Here is a tiny trained network, its code and every weight. The questions are about switching its units off for an input and a class, where a switched-off unit gives its printed mean instead of its output.

import numpy as np


def w(rows, s, z=0):
    codes = np.array(rows[::2]) - 128.0
    scale = np.full(codes.shape[1], s)
    scale[-1] = z or s
    return codes * scale


def f(y):
    return y / 2 * (1 + np.tanh(0.7978845608 * (y + 0.044715 * y**3)))


def log_softmax(a):
    a = a - a.max(-1, keepdims=True)
    return a - np.log(np.exp(a).sum(-1, keepdims=True))


def net(x, mask):
    res = np.array(x, float).reshape(1, 8) / 4 @ E
    y = f(res @ A[0][:, :-1].T + A[0][:, -1])
    res = res + np.where(mask, y, B[0][:, -1]) @ B[0][:, :-1]
    return log_softmax(res[-1] @ U[:, :-1].T + U[:, -1])


A, B = {}, {}
E = w([
[139,140,143,122,126,134,131,120,135,129,125,125],'x0',
[155,54,128,126,156,152,175,78,147,107,53,123],'x1',
[170,102,118,64,188,96,174,113,99,195,172,107],'x2',
[141,138,140,125,128,128,135,133,136,128,124,125],'x3',
[132,133,132,128,125,129,134,126,133,125,128,130],'x4',
[175,158,78,86,129,255,106,151,40,153,146,164],'x5',
[134,133,134,122,126,127,125,130,127,134,124,126],'x6',
[89,76,215,93,82,220,109,166,111,90,193,119],'x7',
],0.0089)
A[0] = w([
[111,119,155,120,118,92,119,109,127,127,122,118,27],'neuron 0',
[157,63,131,118,124,149,143,109,128,113,73,106,1],'neuron 1',
[158,87,133,85,161,93,164,109,109,177,201,115,70],'neuron 2',
[140,23,143,152,142,139,187,84,126,87,104,148,121],'neuron 3',
[109,56,211,116,113,179,138,143,137,100,202,116,8],'neuron 4',
[120,203,134,142,93,59,120,150,109,110,254,126,25],'neuron 5',
[91,82,189,147,120,20,149,121,197,97,165,93,46],'neuron 6',
],0.0082,0.0077)
B[0] = w([
[164,237,62,196,176,253,159,130,71,121,87,228,116],'neuron 0',
[71,200,132,161,204,183,100,138,200,212,120,182,132],'neuron 1',
[96,150,141,180,84,151,105,132,135,58,83,135,182],'neuron 2',
[101,129,141,115,144,129,99,148,147,161,151,121,220],'neuron 3',
[168,163,61,162,154,63,146,104,127,136,98,126,200],'neuron 4',
[98,99,150,116,188,158,130,119,190,172,106,124,177],'neuron 5',
[156,136,110,114,112,175,134,133,68,125,143,141,254],'neuron 6',
],0.023,0.0065)
U = w([
[172,159,98,108,145,252,174,110,28,142,155,230,30],'0',
[57,140,146,129,204,155,130,121,193,187,133,167,15],'1',
[158,189,41,181,169,1,190,58,138,122,103,165,25],'2',
[106,107,163,106,107,106,132,81,109,108,143,105,247],'3',
[69,149,174,227,54,155,101,124,168,9,74,145,62],'4',
[108,104,156,88,105,100,145,94,111,119,153,116,222],'5',
[120,82,137,115,119,97,166,127,119,109,165,122,221],'6',
[145,85,149,120,113,104,148,123,130,117,166,119,207],'7',
],0.01,0.012)

Each question gives the input, the list of numbers given to net, and the class t.
The units are the neurons (one row each of A and B). Each row of codes is followed by its name. A weight is (code - 128) times the scale printed after its matrix; where a second scale follows, it is the last column's (A, B and U).
mask holds one flag per neuron, in row order. A switched-off neuron (its flag False) gives its mean, the last column of its row in B, instead of its output. The means were averaged over made-up inputs and are rounded, as every weight is.
A unit's drop is (log p(t) with every unit on - log p(t) with that unit switched off) / (log p(t) with every unit on - log p(t) with every unit switched off).
The circuit of an input: a set's keep is (log p(t) with only the set's units on - log p(t) with every unit switched off) / (log p(t) with every unit on - log p(t) with every unit switched off). Starting from all 7 units, units are removed one at a time, each time the one whose removal leaves the highest keep (on an exact tie, the one counted first), for as long as the keep stays at least 0.8.
units of the circuit, in order: the units of the circuit, biggest drop first
unit that matters most: the unit with the biggest drop
k most important neurons: the k neurons with the biggest drops, biggest first
drop when u is switched off: that unit's drop, to one decimal
input [-1,-6,-3,2,5,5,-2,5], class 1: 2 most important neurons -> [neuron 6; neuron 5]
input [3,4,5,0,-7,5,-4,-1], class 3: units of the circuit, in order -> [neuron 6; neuron 2]
input [5,4,-3,-6,0,-6,-8,-7], class 5: 3 most important neurons -> [neuron 4; neuron 6; neuron 3]
input [-1,-4,6,-5,-8,7,-4,6], class 3: 3 most important neurons -> [neuron 6; neuron 2; neuron 1]
input [-2,8,0,0,-2,-7,5,-1], class 1: units of the circuit, in order -> [neuron 1]
input [-1,8,-8,0,0,3,-1,5], class 1: units of the circuit, in order -> [neuron 1; neuron 3]
input [6,8,-3,4,-6,4,2,2], class 1: units of the circuit, in order -> [neuron 1; neuron 6]
input [0,-6,-3,4,-7,-6,0,-6], class 3: 2 most important neurons -> [neuron 4; neuron 6]
input [1,8,6,1,7,3,4,8], class 1: units of the circuit, in order -> [neuron 3; neuron 1]
input [3,5,3,-2,3,-7,7,-3], class 0: 2 most important neurons -> [neuron 6; neuron 0]
input [0,7,5,-2,-1,1,4,3], class 1: 2 most important neurons -> [neuron 1; neuron 3]
input [6,-3,7,-7,-4,6,-1,2], class 4: units of the circuit, in order -> [neuron 2; neuron 6]
input [2,0,-4,8,6,5,6,1], class 7: 4 most important neurons -> [neuron 6; neuron 2; neuron 1; neuron 0]
input [3,3,8,-7,-1,-4,-6,3], class 4: unit that matters most -> neuron 2
input [-5,0,-8,3,8,-5,7,1], class 3: 3 most important neurons -> [neuron 2; neuron 6; neuron 1]
input [-8,4,4,-5,7,-3,-2,-6], class 6: 2 most important neurons -> [neuron 4; neuron 3]
input [1,7,1,3,-4,-5,4,-5], class 1: 2 most important neurons -> [neuron 3; neuron 1]
input [-8,7,8,-2,-2,-1,-8,3], class 4: 2 most important neurons -> [neuron 2; neuron 5]
input [6,-2,7,7,-1,4,-2,-3], class 4: 2 most important neurons -> [neuron 2; neuron 6]
input [2,-5,3,2,-6,5,1,0], class 3: units of the circuit, in order -> [neuron 6]
input [8,1,-2,-4,3,1,0,-6], class 6: drop when neuron 3 is switched off -> -0.3
input [8,-8,4,4,-1,-3,1,-1], class 1: drop when neuron 5 is switched off -> 1.4
input [-7,7,8,8,-2,2,-7,-7], class 4: drop when neuron 2 is switched off -> 0.8
